Here is a tiny trained network, its code and every weight. The questions are about switching its units off for an input and a class, where a switched-off unit gives its printed mean instead of its output.

import numpy as np


def w(rows, s, z=0):
    codes = np.array(rows[::2]) - 128.0
    scale = np.full(codes.shape[1], s)
    scale[-1] = z or s
    return codes * scale


def f(y):
    return np.maximum(y, 0)


def log_softmax(a):
    a = a - a.max(-1, keepdims=True)
    return a - np.log(np.exp(a).sum(-1, keepdims=True))


def net(x, mask):
    res = np.array(x, float).reshape(1, 7) / 4 @ E
    y = f(res @ A[0][:, :-1].T + A[0][:, -1])
    res = res + np.where(mask, y, B[0][:, -1]) @ B[0][:, :-1]
    return log_softmax(res[-1] @ U[:, :-1].T + U[:, -1])


A, B = {}, {}
E = w([
[212,239,175],'x0',
[69,194,99],'x1',
[136,114,132],'x2',
[108,153,120],'x3',
[85,153,105],'x4',
[112,144,120],'x5',
[37,136,254],'x6',
],0.008)
A[0] = w([
[104,109,196,143],'neuron 0',
[141,67,130,195],'neuron 1',
[69,198,102,116],'neuron 2',
[160,182,62,201],'neuron 3',
[125,128,199,167],'neuron 4',
[71,82,3,168],'neuron 5',
[182,125,34,254],'neuron 6',
[104,132,141,145],'neuron 7',
[75,3,157,223],'neuron 8',
[122,213,110,131],'neuron 9',
[182,200,166,191],'neuron 10',
[72,133,124,155],'neuron 11',
[72,131,221,172],'neuron 12',
],0.014,0.006)
B[0] = w([
[132,156,203,174],'neuron 0',
[78,173,62,178],'neuron 1',
[148,87,182,178],'neuron 2',
[196,100,68,218],'neuron 3',
[210,158,207,175],'neuron 4',
[42,87,127,229],'neuron 5',
[142,72,1,252],'neuron 6',
[159,204,141,150],'neuron 7',
[47,219,94,231],'neuron 8',
[155,132,157,185],'neuron 9',
[248,113,155,214],'neuron 10',
[89,162,99,167],'neuron 11',
[73,145,217,206],'neuron 12',
],0.0078,0.013)
U = w([
[78,56,56,146],'0',
[58,3,83,75],'1',
[225,145,80,112],'2',
[210,139,76,251],'3',
[67,154,163,223],'4',
[44,115,174,128],'5',
[182,60,243,35],'6',
[171,127,218,52],'7',
],0.011,0.0027)

Each question gives the input, the list of numbers given to net, and the class t.
The units are the neurons (one row each of A and B). Each row of codes is followed by its name. A weight is (code - 128) times the scale printed after its matrix; where a second scale follows, it is the last column's (A, B and U).
mask holds one flag per neuron, in row order. A switched-off neuron (its flag False) gives its mean, the last column of its row in B, instead of its output. The means were averaged over made-up inputs and are rounded, as every weight is.
A unit's drop is (log p(t) with every unit on - log p(t) with that unit switched off) / (log p(t) with every unit on - log p(t) with every unit switched off).
The circuit of an input: a set's keep is (log p(t) with only the set's units on - log p(t) with every unit switched off) / (log p(t) with every unit on - log p(t) with every unit switched off). Starting from the 12 units with the biggest drops (on a tie, the unit counted first), units are removed one at a time, each time the one whose removal leaves the highest keep (on an exact tie, the one counted first), for as long as the keep stays at least 0.8.
units of the circuit, in order: the units of the circuit, biggest drop first
most important unit: the unit with the biggest drop
k most important neurons: the k neurons with the biggest drops, biggest first
drop when u is switched off: that unit's drop, to one decimal
input [-2,4,-5,-6,1,0,-4], class 1: units of the circuit, in order : [neuron 5; neuron 8]
input [-2,-2,-5,5,6,-8,1], class 5: 2 most important neurons : [neuron 6; neuron 3]
input [-1,-5,-1,4,2,-4,-4], class 1: units of the circuit, in order : [neuron 10; neuron 4]
input [-7,1,2,-5,-3,-3,1], class 4: most important unit : neuron 8
input [-5,0,8,-3,-3,8,8], class 4: units of the circuit, in order : [neuron 8; neuron 5]
input [8,7,-1,1,-7,-5,8], class 6: units of the circuit, in order : [neuron 8; neuron 10]
input [8,7,8,5,2,-4,1], class 7: units of the circuit, in order : [neuron 6; neuron 9]
input [1,-1,3,-2,8,2,3], class 7: units of the circuit, in order : [neuron 5; neuron 6]
input [3,3,0,7,-1,-3,2], class 6: units of the circuit, in order : [neuron 8; neuron 6; neuron 1]
input [1,2,0,5,-7,-7,1], class 6: 2 most important neurons : [neuron 6; neuron 8]
input [-1,-6,-3,2,-8,5,3], class 4: 3 most important neurons : [neuron 8; neuron 10; neuron 1]
input [2,7,3,-8,-6,-6,8], class 6: 2 most important neurons : [neuron 4; neuron 1]
input [0,-2,5,-7,-4,2,-4], class 0: units of the circuit, in order : [neuron 10; neuron 4]
input [-8,-7,-2,-3,-5,-1,6], class 4: units of the circuit, in order : [neuron 8]
input [-4,6,3,0,6,3,2], class 5: units of the circuit, in order : [neuron 6; neuron 5; neuron 3]
input [2,3,7,-5,-4,7,3], class 6: 2 most important neurons : [neuron 8; neuron 1]
input [7,3,-1,-8,-2,1,7], class 6: 2 most important neurons : [neuron 8; neuron 10]
input [-8,3,5,3,5,7,1], class 5: 3 most important neurons : [neuron 6; neuron 8; neuron 3]
input [-1,5,7,7,2,3,-3], class 1: 2 most important neurons : [neuron 5; neuron 8]
input [1,-2,4,-1,6,-5,7], class 7: units of the circuit, in order : [neuron 4]
input [-6,5,-6,-4,-4,5,5], class 4: 2 most important neurons : [neuron 8; neuron 7]
input [-1,6,2,2,1,7,-6], class 1: 2 most important neurons : [neuron 5; neuron 8]
input [3,7,6,7,-1,2,4], class 6: 2 most important neurons : [neuron 8; neuron 2]
input [-5,-1,-8,-2,-5,-1,4], class 4: drop when neuron 4 is switched off : 0.0
input [2,7,0,-7,-2,-7,4], class 6: drop when neuron 1 is switched off : 0.1
input [4,5,7,-5,3,5,1], class 7: drop when neuron 0 is switched off : -0.1
input [-2,4,-2,-4,-5,-3,2], class 4: most important unit : neuron 6
